[[133 121 131]
 [118 145 122]
 [143 103 137]]
->
[[133 121 131]
 [143 103 137]]

[[150 132 112 123 129]
 [121 133 115 136 144]
 [135 134 148 131 114]
 [127 126 126 126 125]
 [132 127 110 124 138]
 [128 128 128 128 128]
 [130 130 132 125 126]
 [114 138 121 106 126]
 [142 127 135 115 145]
 [122 136 138 110 131]
 [127 114 139 127 130]]
->
[[150 132 112 123 129]
 [135 134 148 131 114]
 [132 127 110 124 138]
 [130 130 132 125 126]
 [142 127 135 115 145]
 [127 114 139 127 130]]

[[100 129 133]
 [ 99 130 136]]
->
[[100 129 133]]

[[143 128 132 126 131 128 121 109 128 137 149 129]
 [143 120 128 112 136 144 142 133 141 115 123 125]
 [122 120 116 129 136 130 142 120 109 149 128 124]
 [134 103 134 136 139 141 126 126 119 125 119 119]
 [139 112 128 121 130 143 147 131 142 129 129 128]
 [132 125 144 151 135 131 130 129 131 137 126 116]]
->
[[143 128 132 126 131 128 121 109 128 137 149 129]
 [122 120 116 129 136 130 142 120 109 149 128 124]
 [139 112 128 121 130 143 147 131 142 129 129 128]]

[[114 138 130 114]
 [146 119 133 145]
 [147 121 135 146]
 [133 133 134 132]
 [123 120 122 124]
 [118 138 131 118]
 [137 132 136 136]
 [113 149 138 111]
 [119 152 143 117]
 [143 131 138 141]
 [110 146 134 109]]
->
[[114 138 130 114]
 [147 121 135 146]
 [123 120 122 124]
 [137 132 136 136]
 [119 152 143 117]
 [110 146 134 109]]

[[125 153 146 136 125]
 [129 126 125 135 138]
 [128 117 122 117 119]
 [129 105 112 120 127]
 [108 138 142 142 122]
 [113 135 137 145 131]
 [131 118 119 131 138]
 [124 151 145 134 123]
 [126 152 145 137 128]
 [137 132 128 120 126]]
->
[[125 153 146 136 125]
 [128 117 122 117 119]
 [108 138 142 142 122]
 [131 118 119 131 138]
 [126 152 145 137 128]]

[[131 138 128 127 120 136 140 124 127 131]
 [142 129 138 137 105 141 149 131 136 141]
 [122 132 123 124 146 123 118 130 124 122]
 [120 149 117 116 135 133 131 115 116 119]]
->
[[131 138 128 127 120 136 140 124 127 131]
 [122 132 123 124 146 123 118 130 124 122]]

[[121 124 128 138 130 123 142 127 132 124 123]
 [131 117 130 131 128 152 137 121 131 120 126]
 [120 121 129 143 131 123 147 127 136 123 122]
 [131 131 126 111 126 145 120 125 126 125 124]
 [135 123 132 148 129 120 129 131 128 133 139]
 [123 135 124 107 127 134 123 126 126 124 117]
 [113 134 124 122 132 115 136 130 130 126 115]]
->
[[121 124 128 138 130 123 142 127 132 124 123]
 [120 121 129 143 131 123 147 127 136 123 122]
 [135 123 132 148 129 120 129 131 128 133 139]
 [113 134 124 122 132 115 136 130 130 126 115]]
---
[[124 137 133 132 117 125 133 134 121 120 130 136]
 [131 132 143 132 125 155 129 137 133 138 105 133]]
->
[[131 124]
 [132 137]
 [143 133]
 [132 132]
 [125 117]
 [155 125]
 [129 133]
 [137 134]
 [133 121]
 [138 120]
 [105 130]
 [133 136]]

[[124 106 141]
 [111 127 135]
 [113 126 135]
 [120 125 133]
 [115 116 141]
 [112 103 150]
 [119 120 137]
 [129 128 126]
 [128 114 133]
 [116 108 146]]
->
[[116 128 129 119 112 115 120 113 111 124]
 [108 114 128 120 103 116 125 126 127 106]
 [146 133 126 137 150 141 133 135 135 141]]

[[118 142 123 131 135 131 134 123 130 136 115]
 [125 132 132 129 131 128 125 125 127 102 126]
 [125 134 131 138 126 128 125 125 134 133 133]
 [120 148 123 139 125 129 128 121 136 133 120]
 [121 134 130 134 132 130 126 124 132 124 127]
 [128 126 131 127 130 128 128 126 127 119 133]
 [127 140 126 137 120 123 131 123 132 117 125]
 [119 143 125 135 128 131 124 123 131 118 119]]
->
[[119 127 128 121 120 125 125 118]
 [143 140 126 134 148 134 132 142]
 [125 126 131 130 123 131 132 123]
 [135 137 127 134 139 138 129 131]
 [128 120 130 132 125 126 131 135]
 [131 123 128 130 129 128 128 131]
 [124 131 128 126 128 125 125 134]
 [123 123 126 124 121 125 125 123]
 [131 132 127 132 136 134 127 130]
 [118 117 119 124 133 133 102 136]
 [119 125 133 127 120 133 126 115]]

[[128 138 137 107 131 132 123]
 [136 130 152 131 122 126 126]
 [125 123 109 130 132 127 130]
 [146 119 128 143 121 120 128]
 [136 117 121 147 124 122 131]
 [120 130 112 117 135 132 128]
 [133 125 105 119 133 127 127]
 [138 137 136 105 129 130 121]
 [146 126 122 120 127 124 124]
 [130 127 108 118 133 128 127]
 [138 137 137 105 129 130 121]
 [130 132 149 129 124 128 127]]
->
[[130 138 130 146 138 133 120 136 146 125 136 128]
 [132 137 127 126 137 125 130 117 119 123 130 138]
 [149 137 108 122 136 105 112 121 128 109 152 137]
 [129 105 118 120 105 119 117 147 143 130 131 107]
 [124 129 133 127 129 133 135 124 121 132 122 131]
 [128 130 128 124 130 127 132 122 120 127 126 132]
 [127 121 127 124 121 127 128 131 128 130 126 123]]

[[127 124 127 113 129 125 111]
 [118 116 136 120 136 132 118]
 [129 130 127 153 128 132 153]
 [122 118 134 117 132 131 115]]
->
[[122 129 118 127]
 [118 130 116 124]
 [134 127 136 127]
 [117 153 120 113]
 [132 128 136 129]
 [131 132 132 125]
 [115 153 118 111]]

[[124 138 142 112 118 132 108 138 122 120 125 136]
 [124 138 142 112 118 131 110 140 123 121 124 136]
 [124 144 143 108 119 133 118 131 122 118 128 133]
 [126 145 141 106 119 131 117 133 122 115 127 130]
 [130 138 146 112 122 130 115 138 123 124 121 131]
 [122 133 142 103 120 135 113 132 119 121 121 128]
 [124 143 140 110 119 139 111 133 119 122 119 126]]
->
[[124 122 130 126 124 124 124]
 [143 133 138 145 144 138 138]
 [140 142 146 141 143 142 142]
 [110 103 112 106 108 112 112]
 [119 120 122 119 119 118 118]
 [139 135 130 131 133 131 132]
 [111 113 115 117 118 110 108]
 [133 132 138 133 131 140 138]
 [119 119 123 122 122 123 122]
 [122 121 124 115 118 121 120]
 [119 121 121 127 128 124 125]
 [126 128 131 130 133 136 136]]

[[153 102]
 [127 149]
 [154 100]
 [138 111]
 [106  98]
 [139 147]
 [124 149]
 [111 104]
 [130 149]
 [132 149]]
->
[[132 130 111 124 139 106 138 154 127 153]
 [149 149 104 149 147  98 111 100 149 102]]

[[124 116 134 138 119 142]
 [145 114 131 133 134 150]
 [131 140 139 148 123 104]
 [114 126 149 113 128 115]
 [128 149 134 110 123 124]
 [124 141 105 142 125 131]
 [134 130 116 126 134 146]
 [135 112 112 148 151 131]]
->
[[135 134 124 128 114 131 145 124]
 [112 130 141 149 126 140 114 116]
 [112 116 105 134 149 139 131 134]
 [148 126 142 110 113 148 133 138]
 [151 134 125 123 128 123 134 119]
 [131 146 131 124 115 104 150 142]]
